Below is a small trained network, with its code and all its weights. Each question gives an input and a target symbol and asks what happens when units are switched off, that is, made to give their printed mean instead of their output.

import numpy as np


def w(rows, s, z=0):
    codes = np.array(rows[::2]) - 128.0
    scale = np.full(codes.shape[1], s)
    scale[-1] = z or s
    return codes * scale


def f(y):
    return y / 2 * (1 + np.tanh(0.7978845608 * (y + 0.044715 * y**3)))


def softmax(a):
    e = np.exp(a - a.max(-1, keepdims=True))
    return e / e.sum(-1, keepdims=True)


def log_softmax(a):
    a = a - a.max(-1, keepdims=True)
    return a - np.log(np.exp(a).sum(-1, keepdims=True))


def net(x, mask):
    ids = ['δζλμξπσφω'.index(c) for c in x.split()]
    T = len(ids)
    res = E[ids] + P[:T]
    r = res
    for j in range(3):
        rows = slice(3 * j, 3 * j + 3)
        q, k, v = (r @ M[0][rows].T for M in (Q, K, V))
        z = softmax(np.where(np.tri(T) > 0, q @ k.T / 3**0.5, -1e9)) @ v
        o = O[0][rows]
        res = res + np.where(mask[j], z, o[:, -1]) @ o[:, :-1]
    y = f(res @ A[0][:, :-1].T + A[0][:, -1])
    res = res + np.where(mask[3:11], y, B[0][:, -1]) @ B[0][:, :-1]
    return log_softmax(res[-1] @ U[:, :-1].T + U[:, -1])


Q, K, V, O, A, B = {}, {}, {}, {}, {}, {}
E = w([
[161,172,105],'δ',
[150,166,133],'ζ',
[105,62,134],'λ',
[190,151,103],'μ',
[2,192,122],'ξ',
[142,93,150],'π',
[172,75,145],'σ',
[199,158,60],'φ',
[154,86,119],'ω',
],0.019)
P = w([
[131,148,127],'0',
[102,130,3],'1',
[110,80,127],'2',
[147,190,150],'3',
[61,75,35],'4',
[116,66,127],'5',
[156,191,152],'6',
],0.017)
Q[0] = w([
[146,140,186],'h1',
[142,113,225],'h1',
[156,198,250],'h1',
[88,126,235],'h2',
[121,146,158],'h2',
[101,95,180],'h2',
[123,132,123],'h3',
[121,36,144],'h3',
[213,113,138],'h3',
],0.016)
K[0] = w([
[72,150,194],'h1',
[59,130,118],'h1',
[51,229,66],'h1',
[28,170,149],'h2',
[112,205,109],'h2',
[68,149,126],'h2',
[92,114,123],'h3',
[111,6,142],'h3',
[176,103,95],'h3',
],0.012)
V[0] = w([
[159,100,193],'h1',
[254,103,100],'h1',
[97,156,125],'h1',
[165,145,149],'h2',
[194,152,144],'h2',
[147,234,166],'h2',
[213,164,7],'h3',
[200,167,156],'h3',
[160,137,207],'h3',
],0.0096)
O[0] = w([
[118,175,181,24],'h1',
[190,255,110,26],'h1',
[94,103,108,166],'h1',
[181,31,113,65],'h2',
[153,38,95,38],'h2',
[131,70,163,117],'h2',
[137,73,62,155],'h3',
[102,11,130,16],'h3',
[130,58,195,3],'h3',
],0.0063,0.005)
A[0] = w([
[252,143,169,120],'n1',
[50,173,139,148],'n2',
[114,100,173,130],'n3',
[138,142,97,255],'n4',
[114,85,82,163],'n5',
[75,57,172,122],'n6',
[222,98,220,125],'n7',
[129,107,61,96],'n8',
],0.013,0.0081)
B[0] = w([
[232,157,59,148],'n1',
[191,76,158,249],'n2',
[166,115,143,142],'n3',
[51,65,120,221],'n4',
[113,163,175,178],'n5',
[200,148,160,179],'n6',
[136,254,154,136],'n7',
[179,186,145,177],'n8',
],0.0093,0.014)
U = w([
[60,180,60,230],'δ',
[10,48,89,212],'ζ',
[193,49,194,204],'λ',
[220,62,87,70],'μ',
[130,254,202,114],'ξ',
[157,180,151,69],'π',
[210,245,174,2],'σ',
[202,150,108,22],'φ',
[157,96,99,97],'ω',
],0.0075,0.0041)

Each question gives the input, a string of symbols that net reads in full, and the target symbol t.
The units are the heads (3 rows each of Q, K, V and O) and the neurons (one row each of A and B). Each row of codes is followed by its name. A weight is (code - 128) times the scale printed after its matrix; where a second scale follows, it is the last column's (O, A, B and U).
mask holds one flag per unit, heads first, then neurons. A switched-off unit (its flag False) gives its mean, the last column of its rows in O or B, instead of its output. The means were averaged over made-up inputs and are rounded, as every weight is.
A unit's drop is (log p(t) with every unit on - log p(t) with that unit switched off) / (log p(t) with every unit on - log p(t) with every unit switched off).
most important unit: the unit with the biggest drop
k most important neurons: the k neurons with the biggest drops, biggest first
which heads matter: for each layer, one digit per head in row order, 1 if its drop is at least 0.15 and else 0, layers parted by /
drop when u is switched off: that unit's drop, to one decimal
input σ ζ δ λ, target ζ: 3 most important neurons => (n2 n8 n6)
input δ ξ ξ ζ λ, target δ: which heads matter => 001
input λ δ ξ σ ξ σ, target ξ: 2 most important neurons => (n7 n2)
input δ ζ φ λ σ, target δ: which heads matter => 000
input ω λ δ φ, target μ: most important unit => h3
input λ λ ξ ξ φ, target δ: which heads matter => 000
input ω ξ δ ζ, target λ: which heads matter => 101
input φ μ δ δ δ ξ, target ξ: which heads matter => 111
input σ ξ ξ σ δ σ δ, target λ: which heads matter => 101
input δ δ δ λ, target ζ: 3 most important neurons => (n2 n6 n8)
input φ ξ φ λ ζ, target δ: 3 most important neurons => (n2 n4 n6)
input ω π λ φ ξ ζ, target ζ: 2 most important neurons => (n6 n8)
input σ ξ δ ξ π, target δ: drop when h2 is switched off => 0.1
input μ ξ ζ λ φ, target δ: most important unit => n2
input ξ μ φ ξ μ δ δ, target λ: drop when n6 is switched off => 0.2
input ξ φ ζ ζ ζ ξ ξ, target λ: drop when h1 is switched off => 0.3
